Below is a small trained network, with its code and all its weights. Each question gives an input and a class and asks what happens when units are switched off, that is, made to give their printed mean instead of their output.

import numpy as np


def w(rows, s, z=0):
    codes = np.array(rows[::2]) - 128.0
    scale = np.full(codes.shape[1], s)
    scale[-1] = z or s
    return codes * scale


def norm(h):
    return h / np.sqrt((h * h).mean(-1, keepdims=True) + 1e-5)


def f(y):
    return y / 2 * (1 + np.tanh(0.7978845608 * (y + 0.044715 * y**3)))


def log_softmax(a):
    a = a - a.max(-1, keepdims=True)
    return a - np.log(np.exp(a).sum(-1, keepdims=True))


def net(x, mask):
    res = np.array(x, float).reshape(1, 2) / 4 @ E
    u = 0
    for l in range(3):
        y = f(norm(res) @ A[l][:, :-1].T + A[l][:, -1])
        res = res + np.where(mask[u : u + 5], y, B[l][:, -1]) @ B[l][:, :-1]
        u += 5
    return log_softmax(norm(res)[-1] @ U[:, :-1].T + U[:, -1])


A, B = {}, {}
E = w([
[253,97,128,39,173,86,169,239],'x0',
[195,113,11,159,52,33,91,66],'x1',
],0.0046)
A[0] = w([
[159,179,178,122,156,140,117,102,6],'L0N1',
[134,178,254,115,139,156,168,164,137],'L0N2',
[72,120,92,129,118,137,130,154,44],'L0N3',
[201,68,80,89,139,84,175,177,71],'L0N4',
[151,90,75,82,167,163,161,157,180],'L0N5',
],0.008,0.0014)
B[0] = w([
[117,153,125,137,93,163,103,187,128],'L0N1',
[121,53,147,203,161,180,53,151,249],'L0N2',
[229,143,160,166,197,127,122,187,130],'L0N3',
[101,255,65,21,106,89,78,158,254],'L0N4',
[129,194,136,166,31,132,160,48,181],'L0N5',
],0.0092,0.0059)
A[1] = w([
[102,191,41,4,132,2,126,84,70],'L1N1',
[156,178,24,177,145,67,163,110,142],'L1N2',
[174,225,86,3,100,125,135,211,108],'L1N3',
[98,173,204,125,162,147,97,169,247],'L1N4',
[62,120,226,186,190,149,194,152,132],'L1N5',
],0.006,0.0013)
B[1] = w([
[180,78,165,191,176,82,161,128,254],'L1N1',
[181,119,167,125,119,128,61,110,188],'L1N2',
[2,138,86,165,129,173,52,123,233],'L1N3',
[87,169,107,138,112,58,123,126,175],'L1N4',
[212,136,137,126,82,153,181,158,178],'L1N5',
],0.0089,0.0076)
A[2] = w([
[43,253,60,109,109,177,145,110,138],'L2N1',
[217,120,131,128,168,79,183,129,100],'L2N2',
[121,94,136,167,178,198,165,130,4],'L2N3',
[129,80,70,154,95,89,40,51,180],'L2N4',
[147,202,173,173,59,109,203,70,127],'L2N5',
],0.0061,0.0019)
B[2] = w([
[205,151,66,72,132,1,148,188,200],'L2N1',
[132,203,124,101,120,64,155,211,122],'L2N2',
[189,148,159,115,99,166,95,199,142],'L2N3',
[71,111,159,86,138,203,193,141,253],'L2N4',
[233,145,83,39,151,142,182,134,148],'L2N5',
],0.0096,0.0071)
U = w([
[214,197,82,65,128,129,203,153,144],'0',
[112,134,142,121,67,121,142,121,17],'1',
[190,83,189,153,151,45,179,94,112],'2',
[59,73,116,197,195,110,102,74,117],'3',
[142,150,209,222,82,226,98,186,148],'4',
[83,243,71,87,127,50,75,168,153],'5',
[87,101,158,77,121,254,192,37,145],'6',
[122,172,171,125,66,118,122,82,3],'7',
],0.018,0.013)

Each question gives the input, the list of numbers given to net, and the class t.
The units are the neurons (one row each of A and B). Each row of codes is followed by its name. A weight is (code - 128) times the scale printed after its matrix; where a second scale follows, it is the last column's (A, B and U).
mask holds one flag per neuron, layer by layer. A switched-off neuron (its flag False) gives its mean, the last column of its row in B, instead of its output. The means were averaged over made-up inputs and are rounded, as every weight is.
A unit's drop is (log p(t) with every unit on - log p(t) with that unit switched off) / (log p(t) with every unit on - log p(t) with every unit switched off).
The circuit of an input: a set's keep is (log p(t) with only the set's units on - log p(t) with every unit switched off) / (log p(t) with every unit on - log p(t) with every unit switched off). Starting from the 12 units with the biggest drops (on a tie, the unit counted first), units are removed one at a time, each time the one whose removal leaves the highest keep (on an exact tie, the one counted first), for as long as the keep stays at least 0.8.
circuit, biggest first: the units of the circuit, biggest drop first
unit that matters most: the unit with the biggest drop
top k neurons: the k neurons with the biggest drops, biggest first
k most important neurons of layer l: the k neurons of layer l with the biggest drops, biggest first
drop when u is switched off: that unit's drop, to one decimal
input [6,-6], class 5: top 4 neurons : (L1N1, L0N4, L1N4, L0N5)
input [-8,-1], class 0: top 2 neurons : (L0N2, L0N4)
input [-1,1], class 6: unit that matters most : L1N1
input [-7,-4], class 0: circuit, biggest first : (L2N5, L1N3)
input [-6,0], class 0: top 3 neurons : (L0N2, L0N4, L1N3)
input [-3,3], class 6: top 2 neurons : (L0N4, L1N1)
input [-8,-2], class 0: circuit, biggest first : (L1N3, L2N5)
input [5,-6], class 4: top 2 neurons : (L0N2, L1N3)
input [-1,3], class 2: circuit, biggest first : (L0N4, L1N3)
input [-1,5], class 2: top 4 neurons : (L0N2, L0N4, L1N1, L1N3)
input [-8,0], class 0: top 2 neurons : (L0N2, L1N3)
input [1,6], class 3: top 2 neurons : (L1N1, L1N3)
input [7,-7], class 5: 3 most important neurons of layer 1 : (L1N1, L1N4, L1N2)
input [-8,-3], class 0: unit that matters most : L0N2
input [8,6], class 5: top 2 neurons : (L0N4, L1N3)
input [-4,7], class 6: top 2 neurons : (L0N4, L2N4)
input [7,-8], class 4: top 3 neurons : (L0N2, L1N3, L2N1)
input [1,5], class 3: 2 most important neurons of layer 1 : (L1N1, L1N3)
input [2,-3], class 4: drop when L0N2 is switched off : 7.2
input [0,2], class 3: drop when L1N1 is switched off : 0.5
input [1,-3], class 4: drop when L2N3 is switched off : 0.0
input [-4,2], class 6: drop when L0N4 is switched off : 0.5
input [-8,8], class 6: unit that matters most : L2N4
input [-7,0], class 0: top 3 neurons : (L0N2, L0N4, L1N3)
input [-5,-2], class 0: top 2 neurons : (L0N2, L0N4)
